Each row of numbers stands for one object and depends on some of the facts below. Use the named rows to name the rest.

Some facts about the objects:
Q_105 λ Q_843; Q_125 λ Q_81; Q_136 λ Q_690
Q_144 λ Q_190; Q_145 λ Q_224; Q_158 λ Q_693
Q_16 λ Q_768; Q_176 λ Q_145; Q_190 λ Q_500
Q_194 λ Q_148; Q_202 λ Q_874; Q_219 λ Q_439
Q_228 λ Q_645; Q_229 λ Q_615; Q_238 λ Q_251
Q_246 λ Q_255; Q_251 λ Q_519; Q_255 λ Q_137
Q_263 λ Q_627; Q_27 λ Q_786; Q_299 λ Q_38
Q_329 λ Q_782; Q_354 λ Q_956; Q_360 λ Q_700
Q_361 λ Q_476; Q_379 λ Q_556; Q_38 λ Q_246
Q_390 λ Q_16; Q_391 λ Q_435; Q_405 λ Q_534
Q_411 λ Q_95; Q_418 λ Q_566; Q_435 λ Q_787
Q_458 λ Q_965; Q_476 λ Q_550; Q_492 λ Q_203
Q_500 λ Q_623; Q_518 λ Q_697; Q_521 λ Q_498
Q_523 λ Q_431; Q_534 λ Q_679; Q_536 λ Q_124
Q_550 λ Q_329; Q_553 λ Q_915; Q_556 λ Q_553
Q_566 λ Q_888; Q_586 λ Q_389; Q_592 λ Q_379
Q_598 λ Q_696; Q_615 λ Q_756; Q_645 λ Q_650
Q_650 λ Q_136; Q_679 λ Q_999; Q_681 λ Q_207
Q_693 λ Q_332; Q_710 λ Q_609; Q_72 λ Q_458
Q_726 λ Q_749; Q_732 λ Q_757; Q_757 λ Q_760
Q_760 λ Q_518; Q_762 λ Q_347; Q_782 λ Q_125
Q_784 λ Q_194; Q_786 λ Q_181; Q_805 λ Q_88
Q_828 λ Q_681; Q_843 λ Q_144; Q_850 λ Q_202
Q_852 λ Q_726; Q_858 λ Q_747; Q_88 λ Q_391
Q_888 λ Q_105; Q_890 λ Q_27; Q_897 λ Q_114
Q_903 λ Q_983; Q_915 λ Q_263; Q_95 λ Q_135
Q_97 λ Q_72; Q_983 λ Q_811; Q_105 θ Q_903
Q_105 θ Q_263; Q_115 θ Q_418; Q_115 θ Q_263
Q_135 θ Q_693; Q_158 θ Q_126; Q_158 θ Q_553
Q_16 θ Q_219; Q_162 θ Q_332; Q_162 θ Q_773
Q_176 θ Q_124; Q_179 θ Q_38; Q_201 θ Q_787
Q_201 θ Q_229; Q_201 θ Q_768; Q_207 θ Q_202
Q_207 θ Q_897; Q_207 θ Q_332; Q_225 θ Q_999
Q_225 θ Q_710; Q_238 θ Q_148; Q_246 θ Q_615
Q_255 θ Q_418; Q_255 θ Q_726; Q_259 θ Q_202
Q_278 θ Q_498; Q_327 θ Q_27; Q_340 θ Q_181
Q_340 θ Q_498; Q_340 θ Q_117; Q_354 θ Q_679
Q_360 θ Q_627; Q_360 θ Q_732; Q_389 θ Q_697
Q_391 θ Q_929; Q_391 θ Q_726; Q_391 θ Q_117
Q_411 θ Q_144; Q_411 θ Q_81; Q_411 θ Q_426
Q_411 θ Q_390; Q_428 θ Q_361; Q_428 θ Q_27
Q_431 θ Q_500; Q_431 θ Q_88; Q_519 θ Q_903
Q_556 θ Q_615; Q_556 θ Q_361; Q_556 θ Q_194
Q_556 θ Q_888; Q_586 θ Q_929; Q_586 θ Q_148
Q_586 θ Q_768; Q_645 θ Q_181; Q_681 θ Q_251
Q_747 θ Q_136; Q_747 θ Q_72; Q_747 θ Q_536
Q_749 θ Q_876; Q_749 θ Q_615; Q_749 θ Q_888
Q_762 θ Q_929; Q_782 θ Q_518; Q_782 θ Q_756
Q_809 θ Q_615; Q_809 θ Q_379; Q_809 θ Q_190
Q_828 θ Q_263; Q_828 θ Q_523; Q_843 θ Q_418
Q_843 θ Q_615; Q_843 θ Q_768; Q_858 θ Q_422
Q_858 θ Q_64; Q_942 θ Q_615; Q_942 θ Q_123
Q_956 θ Q_422; Q_991 θ Q_984; Q_991 θ Q_915
Q_991 θ Q_38; Q_991 θ Q_714; Q_991 θ Q_965
Q_991 θ Q_117; Q_105 π 170; Q_114 π 383
Q_115 π 383; Q_117 π 383; Q_123 π 170
Q_124 π 383; Q_125 π 383; Q_126 π 383
Q_135 π 383; Q_136 π 170; Q_137 π 383
Q_144 π 491; Q_145 π 343; Q_148 π 491
Q_158 π 383; Q_16 π 383; Q_162 π 383
Q_176 π 383; Q_179 π 343; Q_181 π 383
Q_190 π 383; Q_194 π 491; Q_201 π 383
Q_202 π 383; Q_203 π 383; Q_207 π 343
Q_219 π 170; Q_224 π 383; Q_225 π 383
Q_228 π 383; Q_229 π 170; Q_238 π 343
Q_246 π 170; Q_251 π 170; Q_255 π 491
Q_259 π 343; Q_263 π 383; Q_27 π 491
Q_278 π 383; Q_299 π 383; Q_327 π 491
Q_329 π 170; Q_332 π 343; Q_34 π 170
Q_340 π 170; Q_347 π 383; Q_354 π 343
Q_360 π 343; Q_361 π 170; Q_379 π 383
Q_38 π 170; Q_389 π 383; Q_390 π 343
Q_391 π 383; Q_405 π 383; Q_411 π 383
Q_418 π 491; Q_422 π 343; Q_426 π 383
Q_428 π 383; Q_431 π 383; Q_435 π 491
Q_439 π 383; Q_452 π 383; Q_458 π 383
Q_476 π 343; Q_492 π 491; Q_498 π 491
Q_500 π 383; Q_518 π 383; Q_519 π 170
Q_521 π 343; Q_523 π 383; Q_534 π 383
Q_536 π 343; Q_550 π 170; Q_553 π 170
Q_556 π 383; Q_566 π 491; Q_586 π 170
Q_592 π 491; Q_598 π 383; Q_609 π 343
Q_615 π 383; Q_623 π 383; Q_627 π 491
Q_64 π 383; Q_645 π 491; Q_650 π 343
Q_679 π 170; Q_681 π 343; Q_690 π 383
Q_693 π 491; Q_696 π 383; Q_697 π 170
Q_700 π 170; Q_710 π 383; Q_714 π 383
Q_72 π 343; Q_726 π 383; Q_732 π 383
Q_747 π 343; Q_749 π 383; Q_756 π 343
Q_757 π 170; Q_760 π 491; Q_762 π 383
Q_768 π 170; Q_773 π 343; Q_782 π 170
Q_784 π 343; Q_786 π 343; Q_787 π 170
Q_80 π 491; Q_805 π 170; Q_809 π 383
Q_81 π 383; Q_811 π 383; Q_828 π 383
Q_843 π 170; Q_850 π 491; Q_852 π 343
Q_858 π 383; Q_874 π 383; Q_876 π 383
Q_88 π 383; Q_888 π 170; Q_890 π 343
Q_897 π 383; Q_903 π 383; Q_915 π 170
Q_929 π 383; Q_930 π 383; Q_942 π 383
Q_95 π 383; Q_956 π 170; Q_965 π 170
Q_97 π 491; Q_983 π 170; Q_984 π 383
Q_991 π 343; Q_999 π 343

Known rows:
[ -7   3  -3   4   5  -4   6  -1  -6  -1   4 -11  -8  -4   1  -3   4   3
   1   5  13  -5   2  -1  28  -4] -> Q_81
[ -6   1   0   0   2  -1  -1  -2 -13   0  -5 -11  -9  -2   4  -4   5   3
   0   6   9  -5   2  -1  23  -3] -> Q_124
[  6   1  31  27  -6  12  -5   1  10  -6  12   9  19   6 -16  17 -10   6
   9   5 -17  21   2   8 -15  -2] -> Q_105
[  6   1   8 -10  -1   5  -3   0  10  -3  18   5  10  -1   1   2  -6  -7
   1   0   3 -16  -6   2 -27  -2] -> Q_858
[  1  -1  -6   0   3   0   4   2   1   5  -3  10  -5  -1  -3   4  -3  -5
   0  -3  -8  11   1  -1 -20   3] -> Q_390
[  2  -1  -6   0   3  -1   4   3   1   5  -3  10  -4  -1  -2   3  -3  -5
   0  -3  -8  11   1  -1 -20   3] -> Q_145
[ -6   1  -1   1   1  -1  -1  -1 -14   1  -6 -11  -8  -2   3  -5   5   2
   0   5   9  -5   2   0  25  -2] -> Q_984
[  7   0   5  -3  -6   2   1   2  34   1   7   3  23   3   1  -6  -8  -7
  -3   0  15  -7  -3   3 -20   4] -> Q_762
[  6   0 -10   2   0   0  -7   4  12   2 -16  16  -4  -7   4   1   0  -5
  -7  -5 -17   6  -3   0  -8   4] -> Q_760
[  2   0  -7   5   1   0   1   5  13   5   1   4  -2  -7   1   0  -1  -4
   2  -1 -12  -1  -1   4 -14   0] -> Q_95
[  0  -4  -6   0  -1   2   3   3   7   2  -1  10   0  -4  -4   0  -2   0
   0  -7 -20  14  -1   1  -7   0] -> Q_805
[  3  -2  -8  -1   0   1  -2   5   7   4  -7  10  -3 -11   4  -3  -1  -8
   0  -1 -17   1  -3   4 -13   2] -> Q_88
[ -8   0   1  -7   4   0   1  -5 -24  -1  -7  -3 -14   2   2  -1   2   1
  -3   5  12   5   3  -7  15  -2] -> Q_332
[  0   2  15 -10  -2   1  -4  -5 -13  -7   6 -10   5   4   3  -4   1   0
   0   6  21 -17  -2   0  14  -1] -> Q_389
[  8   0  10 -11   0   1   1  -1   0  -3   9  11  10   6  -3   4  -7  -8
   0  -3   4  -2  -2   0 -30   5] -> Q_681
[ -1  -3  -6   0  -1   3   3   3   7   2   3   8  -1  -3  -5   1  -2   1
   0  -6 -17  13   0   1  -6  -2] -> Q_219
[ -8  -2   0  -2  -1   0   1  -3 -15  -2  -6  -7  -7   1  -2  -3   4   7
  -2   1   1  10   3  -3  30  -3] -> Q_34
[ -8  -3  -2  -5  -1   0   0  -4 -14  -2 -12  -5  -6  -1   0  -6   3   6
  -3   2   2  12   3  -4  32  -2] -> Q_787
[  2  -1  -6   1   3  -1   5   3   1   5  -3  10  -4  -1  -2   4  -3  -5
   0  -3  -8  11   1  -1 -21   3] -> Q_852
[ -1  -4  -8   1  -1   2   4   3  13   3   1   8   1  -3  -5   1  -3   1
  -1  -6 -17  15   0   1  -7  -1] -> Q_229

Rows to name:
No name comes twice in this set of rows, the named rows included.
[  1   0  21 -16  -3  -3  -4  -7 -10 -11   2  -4   5   7  -6   2  -1   5
   3   4   9   4   0   1  30  -1]  Q_519
[ -4  -4   0  36  -2  15   3   2  -6   3   5   4   7  -1  -5   7  -2   8
   2  -3 -23  18   3   1 -25  -2]  Q_888
[  2   1  -4   5   1  -2  -1   5  15   4   0   4  -2  -7  -1   3  -1  -3
   4   1 -14   2  -1   5  -9  -1]  Q_523
[ -1   4   5  48  -1  19  -5   6   5   5   2   7   4   2  -5  12  -2   8
  -4   1 -13  11   4   0 -25  -4]  Q_144
[  4  -4  -7  -6   2  -1   1   2  -4   4 -14  17  -5  -6   3   0  -2 -10
  -3  -3 -14  12  -1   0 -19   7]  Q_650
[  0   8   3   7  -1   1  -4   1 -28   0 -11  -5 -11   6  -3  -3  10   5
  -5  -4  10  -7   4  -1  35   2]  Q_498
[  0   0  11  -7  -3  -1  -3  -6   1  -7   2 -11  11   4   6  -6  -1   1
  -1   8  25 -13  -1  -2  13   0]  Q_201
[ -2  -3 -10   3   3   1   9   2   9   1  11   7  -1  -5  -5   3  -2   1
   0  -8 -16  11  -1   0 -11  -3]  Q_361
[  5   2  -5  19  -1  -5  -4   4  33   3 -12   8   4  -1  -3   8  -2   3
  -1  -1 -15  15   2   2  -4   4]  Q_418
[ -2   1   1  26   0  11   0   6   4   6   6   2   2  -4  -2   4  -2   1
   3   2 -13   3   1   4 -22  -3]  Q_500
[ -6   1  -6   4  -1  -1  -5  -3  13   0 -16  -5  -3   3   5  -4   2   7
 -11   5  17   5   3  -8  27  -2]  Q_148
[  4   1   0   2   1  -5  -2   6  19   3  -1   6  -4  -7  -3   6  -3  -3
   7   3 -19   6  -1   7  -4  -1]  Q_903
[  9 -10  -4   1  -3  -4   1  -6  -6  -9  -2   6  21   0  10   0   1   0
   3  -9 -19   0  -7   1 -30  12]  Q_246

The same objects again, as new rows of numbers:
Named rows:
[  2   2  -7   0  -9  -4   1  -5   1  -4  -4   0  -8   3   1   1  -2   5
   3   6  -4  -2  -3   8   1 -11   1   0   1  -1  -6] -> Q_523
[-4 -5  4 -3 -3  6 -4  1 -6  1  0 -2  1 -3 -1 -4  1 -1  2 -2 -3 -1  0 -2
 -4  0 -1 -1  2  0 -3] -> Q_650
[ -6   6  -7   3 -11   8   5  -9  -7  -2   5  -5 -15  -2  -3   5  -1   0
   2  11  -2  -2   0   0   8 -13   1  -3  -5  -4  -4] -> Q_263
[ -8  -6   4  -3  -3   9  -3   1  -4   0   2  -1  10   7  -4 -10   7  -7
  -2  -1   4  11   2  -3  -5   4 -14  -6  -8  -1   3] -> Q_207
[-3  4  8  0  4  0 -7  3 -4 -3  5  0 -2  5  0  3 -1  2  1 -2 -1  1 -5  2
 -2  2  1  0  0 -1  3] -> Q_80
[ 1  5  7 -1  4 -5 -8  3 -3 -9  1  1 -3  8  0  0 -4  5  4 -3 -3 -3 -7  6
 -4 -1  3  3  2  2  1] -> Q_492
[ 5  1 -2 -4  2 -4  2 -2  2 -4 -3  1 -2  3 -1 -7 -4  4  3  0 -2 -3 -3  4
  1 -5  3  3  5  1  0] -> Q_299
[  7   0   1  -4   2  -4   3  -7   2 -11   1   2   3  15   1 -11  -1   3
  -2   4   0   3  -1   7  -4  -6  -1   4   0  -1   2] -> Q_897
[ 2  5  7 -1  5 -4 -8  3 -4 -9  1  1 -3  8  0  0 -4  5  4 -3 -3 -4 -8  5
 -4 -2  3  3  2  2  1] -> Q_850
[-2 -3 -1  1 -7  0 -6  6 -3 -4 -9  0  2 -2 -4 -4 -1  0  3  2 -4 -8 -2  3
 -5 -6 -4  1 -4  7 -9] -> Q_238
[  2  10   2   8  -7 -42  -9  -4  -3   0 -10  14 -15  11  13  13  -9   7
   0   4  -5  -5  18  11 -23  14   6  12 -16   0  -1] -> Q_418
[ 3  9  5  1  2  0 -6  3 -4  1 10  0 -6  3  2  4  2  1 -4  1  1 -4 -4  0
 -3  1  3  9  3  4  1] -> Q_27
[-9 -6  5 -3 -5 10 -2 -2 -8  6  5 -3  0 -7  1  2  4 -4 -2 -1 -2  2  3 -6
 -3  3 -1 -3  2 -5 -1] -> Q_999
[-4 -6  5 -4 -5  6 -3 -1 -7  0  2 -3 -1 -3  1 -2  1  0  1 -2 -5 -2  1 -4
 -6  0  2  0  4 -2 -3] -> Q_72
[ 1  0 -1 -3  2 -1  4 -5  0  2  2  0 -2 -1  2 -1 -2  2  0  0 -1  1  0  1
  2 -1  4  0  5 -4  3] -> Q_64
[ 5 -5  4  3  4  3 -2  9  4 -3 -3 -3  1  1  1 -3  4 -2  5 -6  3  6 -3 -3
  1  1 -2 -4  6  5 -2] -> Q_782
[ 1  0  0 -3  2  1  4 -5  0  2  3  0 -3 -1  1 -1 -1  2  0  0 -1  1 -1  0
  3 -2  3  1  6 -3  2] -> Q_88
[ 6  0 -1 -4  2 -3  3 -4  1 -4 -1  1 -3  2  1 -5 -4  5  2  0 -3 -4 -3  4
  0 -6  6  3  7 -1  0] -> Q_732
[ 6  6 -9 -1  1  0  0  9  7 12 -1  1 -1 -4 -3 -8  5 -3 -2  0  5  2 -6  3
  5 -3 -8  6  6 12 -2] -> Q_556
[ 0  0  0 11 -8  5  2  2  0  0  5 -5 -4 -4  4 12  7 -6 -6  7  3  1  4 -6
  2  0  0 -1 -2  1 -5] -> Q_768

Name these rows:
No name comes twice in this set of rows, the named rows included.
[ 2 10  2  0  4 -1 -7  8 -3  3  5  2 -2  2 -2  0  2  0  0 -3  3 -2 -6  1
 -2  3 -2  6 -2  7  2]  Q_327
[  4   1  11  -2   5  -5 -11   8   2  -6  -1   0  -1   7   5   0   0   5
   1  -5  -3   1 -12   9  -5  -4   2   3  14   5  -3]  Q_592
[ 8  3 -4 -1 -2 -1  0  4  6 10  3  0 -3 -3  5 -2  6 -1 -7  4  1  0 -5  4
  2 -6 -1  7 14  6 -4]  Q_379
[ 6  7 -9 -2  3 -2  2  3  4 10  0  3 -1 -2 -5 -7  2 -2 -1 -1  4 -1 -1  0
  3  0 -4  6  0  7  2]  Q_428
[ 3 -1  2 -3  1  1  4 -8  1 -6  5  0  2 12  2 -6  1  0 -6  5  2  6  1  3
 -2 -3 -2  1  0 -5  4]  Q_202
[-11  -7   5   2   4   3  -4   8   1  -1 -10   0  13  -9  -6  -4  -3  -4
   0  -1  -2  -5   1  -1   1   1  -8  -6  -6   5  -3]  Q_991
[  1   2  -5  -6  -4 -15  -3  -6   2  -3   1  14  12  12   3  19  -3  11
  -4  -7  -1  -3   2   6 -13  19  10   3 -13 -12   7]  Q_144
[ -3  -6   5  -4  -4   5  -4   1  -4  -6   0   0   8  10  -3 -11   4  -3
   0   0   1   6   1   0  -8   1  -9  -1  -6   0   0]  Q_259
[  9  -2   3   3   2  -3  -1   3   2 -12  -4  -2  -2   6   1  -4  -2   2
   7  -3   0  -3  -2  -1  -3  -2   5   2   3   5  -4]  Q_805
[  9   0  -1   7  -5  -4  -1   4   3 -10  -4  -3  -4   5   2   2   0   1
   2   4  -1  -6   0   0  -3  -6   3   3  -1   7  -9]  Q_229
[-5 -5  2 -4 -3  5 -4  3 -5  1 -2 -1  3 -3 -2 -5  1 -1  4 -4 -2  0  0 -2
 -4  1 -3 -2  0  1 -2]  Q_681
[  2   0 -12   8 -12 -27  -2  -1   5   1 -15  11  -1  10   5  12  -2   3
   7  -4   2   6  16   5 -15  18  -1  -1 -23  -1  -1]  Q_105

Now the same objects, written a new way:
Some objects and their rows:
[ -5  -7 -10  -3  -4   1   5   3   4   8   5  -3   5  -4  -6  11  12   2
  -2   0  -4   2  -3  -3   1  -4] -> Q_411
[-12  -2 -15  -4  -4  -1  20  -5 -14  -7  -1  -8  21  10   6  25  46   6
  -5   0   7  11  -2  -3   7  -7] -> Q_645
[ -3 -12 -10  -1  -3   0   5   0   8   6   4  -3  -4  -8  -2   8  16  13
  -1  -3  12   9  -4  -1  -8   1] -> Q_681
[  4  11   9   5 -12   0   8 -11 -10   4   4   4  10  -8   2   6 -12   1
  -1   7  30  -3  -7   2 -14   5] -> Q_956
[ -3   9  12   3  -8   0   4 -11  -8   9  -9   1  -2  -3   4  -6  -8  -5
   0  10  14  -5  -2  -7   0  -1] -> Q_431
[ -2 -25  -3  -1   8   2   9  15  37  12  -2  -6   6   8  -6  34 -11  -1
   1   3  22 -12   6  26 -29  -6] -> Q_556
[ -3   9  12   3  -8   0   5 -11  -9   9  -9   1  -2  -3   3  -6  -8  -5
   0  10  14  -5  -2  -7   0  -1] -> Q_225
[ -3  -6 -13  -5   3  -2  -9  10   2 -11  10 -11  -6  10  -1  17  14  -1
  -7   0 -28  10  -4   0   9   2] -> Q_760
[  3  -5 -10  -1   2   0  -2   6   4  -9  14   1   9   3  -4  13   6   5
   0 -10  -5   2   1   8  -2   1] -> Q_983
[ -5  -8  -4  -6   3   0  -6   6   4   0   5   1  -3   4  -4  -1  18  -3
   2  -7 -19   2   2  -2   9  -5] -> Q_726
[ -7   7  -2   3   4   0 -11   4  -4   3   4   0   5  -4  -8   5   1   6
   0  -5 -25   2  -6  -4   3   0] -> Q_903
[  1  -4   9   0  14  -1   4  14  23  -4  18   4  35   7   4  17  -4   0
   4 -18   1   1  12  27 -28   0] -> Q_915
[  5   9  11   3  -2  -1  -9  -8  -8  -9   4   4  -6   6   5  -4 -12  -4
   2   1  10  -4   1   2   0   3] -> Q_787
[  4  -4  -9  -5   9   1  -2  14  -7  -8  -4  -2  20  -3  -3  -2  15   1
  -5  -6 -11   4   1   2  -6   5] -> Q_566
[  2  -6 -10  -2   6   3  -2   8  -2   2  -4  -1  19  -8  -6 -11   8   1
   0  -6  -9  -1   5  -5   0   1] -> Q_500
[-10  12  19   5  13   0 -16  10   5   6   4   6  17  -1  -6   7  -6   4
   3 -13 -22  -1  -2  10 -20   0] -> Q_263
[  1 -10  -9  -1   5  -1  -3   5  12  -1   5  -5  -8  -3   0  -1   6   9
   1  -7  -7   9   2   0   1   3] -> Q_145
[ 10  10 -13  -4  -4  -2  33   7   1  -4   5  23   7  -9 -12   1 -11  10
   4 -15 -14   0  -8  16   4  -8] -> Q_329
[  2  11  12   4   1   1  -4  -5  -8   2 -11   2   1  -2   5 -20 -15  -8
   2   5   2  -7   5  -7   5   1] -> Q_623
[  5   5  19  -8   1  -1  -9   4  -6  -4  -3   5 -15   6   6 -17  -4 -15
  -3   5  -7   0  -2   2  -3   6] -> Q_148

Which object is each row?
No name comes twice in this set of rows, the named rows included.
[  1  11  10   4  -1   0  -2  -5  -3   4  -5  -1  -4  -1   5 -14 -22  -9
   0   8  -5  -5   2  -7   7   1]  Q_64
[ -2  10  10   4 -10   0   6 -10  -6  12  -5  -1   1  -7   3  -4 -13  -5
  -1  12  13  -4  -4  -7  -2   1]  Q_162
[ -3  -6 -11  -1  -8   1   8   3   7  12   9  -6   9 -11  -7  13   4   3
  -4   4  -4   4  -6  -4  -3   0]  Q_858
[-11  20  27   6  -4   0 -17 -14 -24   9 -16  13 -13  -2  -6  -6  -1   3
   3   5  13  -9 -13  -6 -10  -1]  Q_115
[ -9  16   8   5 -10  -1  35 -29 -30  -8 -13  10  38   8  19   4  36   5
   4  -2  56  -2   7  -2   0 -12]  Q_340
[  2  -4  11   1  14  -1   2  16  26  -3  20   4  35   6   4  19  -9   0
   3 -17   0   1  11  29 -31   2]  Q_553
[  0  -3  21 -10  -3   0 -10  -4  -1   3  -1   9 -22   6   5 -28   9 -19
   4   1  -3  -4   5  -6   7  -3]  Q_929
[ -2   6  11   5  -6  -1  10 -16  -8   7 -11   1  -4  -6  10 -10   2   6
   2   6  34   3  -1  -6  -7   1]  Q_179
[  3  14  14   0   3  -1  -1   0 -12  -6 -10   0   0   5   8  -9 -12  -8
  -3   6  -4  -1   0   1  -1   5]  Q_80
[  0 -21  -4  -9  -4   0  -3   4  14   8  10   2 -18  -7  -5  -1  23   6
   0  -5   8   9  -5   1 -10   2]  Q_238

